Below is a small trained network, with its code and all its weights. Each question gives an input and a class and asks what happens when units are switched off, that is, made to give their printed mean instead of their output.

import numpy as np


def w(rows, s, z=0):
    codes = np.array(rows[::2]) - 128.0
    scale = np.full(codes.shape[1], s)
    scale[-1] = z or s
    return codes * scale


def f(y):
    return np.maximum(y, 0)


def log_softmax(a):
    a = a - a.max(-1, keepdims=True)
    return a - np.log(np.exp(a).sum(-1, keepdims=True))


def net(x, mask):
    res = np.array(x, float).reshape(1, 8) / 4 @ E
    y = f(res @ A[0][:, :-1].T + A[0][:, -1])
    res = res + np.where(mask, y, B[0][:, -1]) @ B[0][:, :-1]
    return log_softmax(res[-1] @ U[:, :-1].T + U[:, -1])


A, B = {}, {}
E = w([
[124,162,123,149,139,108,123,152,114,157,177,141],'x0',
[128,103,133,114,140,137,122,126,133,68,189,163],'x1',
[128,214,232,61,116,174,147,69,168,106,106,140],'x2',
[128,104,165,150,132,72,128,57,112,131,119,98],'x3',
[128,161,172,145,138,101,134,152,5,91,129,97],'x4',
[125,171,156,93,122,179,132,163,116,147,103,201],'x5',
[133,124,103,173,135,30,117,127,144,177,110,169],'x6',
[124,130,134,167,151,65,110,125,109,175,210,202],'x7',
],0.011)
A[0] = w([
[133,106,109,138,115,88,132,102,128,124,140,40,48],'N0',
[133,102,154,122,129,130,132,100,118,128,81,141,6],'N1',
[133,148,125,110,129,141,119,162,156,45,152,166,26],'N2',
[136,143,90,159,129,27,128,129,178,200,154,181,20],'N3',
[126,126,131,126,121,77,133,133,120,106,7,112,33],'N4',
[130,79,103,130,122,118,130,110,173,141,131,171,78],'N5',
[122,95,110,151,135,75,129,94,119,115,140,12,21],'N6',
[139,135,107,133,125,123,127,161,95,127,140,133,46],'N7',
[128,147,120,125,121,136,129,149,143,72,162,156,54],'N8',
[123,125,98,143,128,147,141,158,88,158,137,128,40],'N9',
[127,137,119,145,132,82,132,129,147,169,138,155,54],'N10',
[127,114,92,135,124,129,118,179,53,152,138,134,46],'N11',
[136,168,219,115,123,99,132,92,60,117,168,145,17],'N12',
[130,166,143,114,126,170,127,130,174,133,34,110,53],'N13',
[134,84,117,119,124,165,134,110,177,114,147,160,54],'N14',
[128,111,93,133,132,129,127,175,58,141,139,140,39],'N15',
[123,184,143,107,121,219,135,130,203,134,121,110,2],'N16',
[121,63,113,128,132,151,120,91,182,164,148,151,31],'N17',
[121,130,124,127,119,138,120,125,122,136,124,129,46],'N18',
[125,145,120,129,137,124,135,165,131,67,155,150,72],'N19',
[120,144,104,140,130,47,120,129,155,185,154,163,52],'N20',
[120,155,198,125,131,121,126,90,83,117,147,161,25],'N21',
],0.017,0.011)
B[0] = w([
[138,89,106,102,131,95,131,112,128,85,133,35,196],'N0',
[123,119,148,102,114,137,132,191,118,114,89,146,138],'N1',
[118,110,98,39,123,121,132,131,71,39,153,128,178],'N2',
[136,116,169,68,118,32,133,136,140,225,174,182,254],'N3',
[122,109,113,97,118,114,129,139,43,88,4,224,179],'N4',
[127,76,119,173,133,146,120,97,159,136,105,170,190],'N5',
[117,109,107,128,144,38,130,126,178,67,120,23,223],'N6',
[123,111,95,161,144,168,132,143,119,163,114,116,153],'N7',
[118,120,119,65,132,129,134,164,106,95,148,172,160],'N8',
[117,175,111,170,131,157,133,125,104,168,155,122,156],'N9',
[130,146,140,88,107,62,123,146,123,142,145,169,181],'N10',
[144,157,104,213,122,172,136,158,106,182,153,113,193],'N11',
[129,122,240,207,167,164,134,75,96,88,135,128,217],'N12',
[134,215,129,92,103,150,129,131,172,191,58,102,222],'N13',
[127,68,126,143,140,173,133,110,172,73,114,154,183],'N14',
[121,174,67,198,128,170,117,142,111,180,137,125,187],'N15',
[132,207,134,110,128,155,125,122,218,189,186,45,240],'N16',
[136,63,123,211,143,196,120,104,175,121,97,159,189],'N17',
[118,134,146,108,117,116,121,113,128,149,138,102,128],'N18',
[119,130,92,86,112,121,125,152,92,96,173,180,164],'N19',
[134,124,164,88,102,55,109,145,134,191,163,152,223],'N20',
[130,130,225,180,148,159,127,96,101,98,134,133,189],'N21',
],0.017,0.016)
U = w([
[113,141,39,226,146,142,127,233,59,165,197,136,198],'0',
[114,75,77,160,150,36,140,155,107,84,113,33,138],'1',
[118,175,241,174,186,150,154,95,62,85,160,148,191],'2',
[124,213,154,43,108,215,150,134,219,138,119,111,80],'3',
[136,83,143,135,124,39,111,164,138,212,183,208,159],'4',
[117,169,131,102,101,134,159,161,81,115,2,154,2],'5',
[120,22,71,141,147,186,120,125,228,112,153,216,135],'6',
[91,125,97,41,142,207,146,193,131,38,222,211,88],'7',
],0.0054,0.004)

Each question gives the input, the list of numbers given to net, and the class t.
The units are the neurons (one row each of A and B). Each row of codes is followed by its name. A weight is (code - 128) times the scale printed after its matrix; where a second scale follows, it is the last column's (A, B and U).
mask holds one flag per neuron, in row order. A switched-off neuron (its flag False) gives its mean, the last column of its row in B, instead of its output. The means were averaged over made-up inputs and are rounded, as every weight is.
A unit's drop is (log p(t) with every unit on - log p(t) with that unit switched off) / (log p(t) with every unit on - log p(t) with every unit switched off).
The circuit of an input: a set's keep is (log p(t) with only the set's units on - log p(t) with every unit switched off) / (log p(t) with every unit on - log p(t) with every unit switched off). Starting from the 12 units with the biggest drops (on a tie, the unit counted first), units are removed one at a time, each time the one whose removal leaves the highest keep (on an exact tie, the one counted first), for as long as the keep stays at least 0.8.
units of the circuit, in order: the units of the circuit, biggest drop first
most important unit: the unit with the biggest drop
top k neurons: the k neurons with the biggest drops, biggest first
drop when u is switched off: that unit's drop, to one decimal
input [1,-5,2,4,-2,-3,4,-8], class 5: units of the circuit, in order -> (N4)
input [-1,7,-6,-1,6,0,-8,-6], class 0: top 2 neurons -> (N15 N11)
input [-3,-4,6,3,6,-7,7,1], class 1: top 2 neurons -> (N6 N0)
input [1,8,7,8,-6,7,-5,2], class 2: top 2 neurons -> (N12 N21)
input [5,-7,3,6,7,-1,7,-3], class 2: top 2 neurons -> (N12 N21)
input [6,5,3,-3,6,7,3,-5], class 2: top 2 neurons -> (N12 N21)
input [-5,0,7,-2,4,-5,-3,0], class 2: top 2 neurons -> (N12 N21)
input [-7,-3,2,3,-8,-6,6,-3], class 6: top 2 neurons -> (N17 N5)
input [-4,7,2,3,-7,7,2,6], class 6: top 2 neurons -> (N17 N14)
input [-7,1,-3,3,-8,-4,1,-7], class 6: top 2 neurons -> (N17 N14)
input [2,-3,0,-6,8,3,-5,4], class 0: top 3 neurons -> (N15 N11 N7)
input [-5,-2,4,4,-2,-5,1,-6], class 5: top 2 neurons -> (N4 N13)
input [6,2,-7,-2,4,-3,-1,-2], class 0: drop when N15 is switched off -> 0.0
input [0,7,-5,1,1,-5,-7,5], class 1: most important unit -> N6
input [-6,-7,7,-7,5,-4,8,-2], class 5: drop when N4 is switched off -> 0.7
input [6,4,-1,1,-4,-7,-4,1], class 1: drop when N6 is switched off -> 0.4
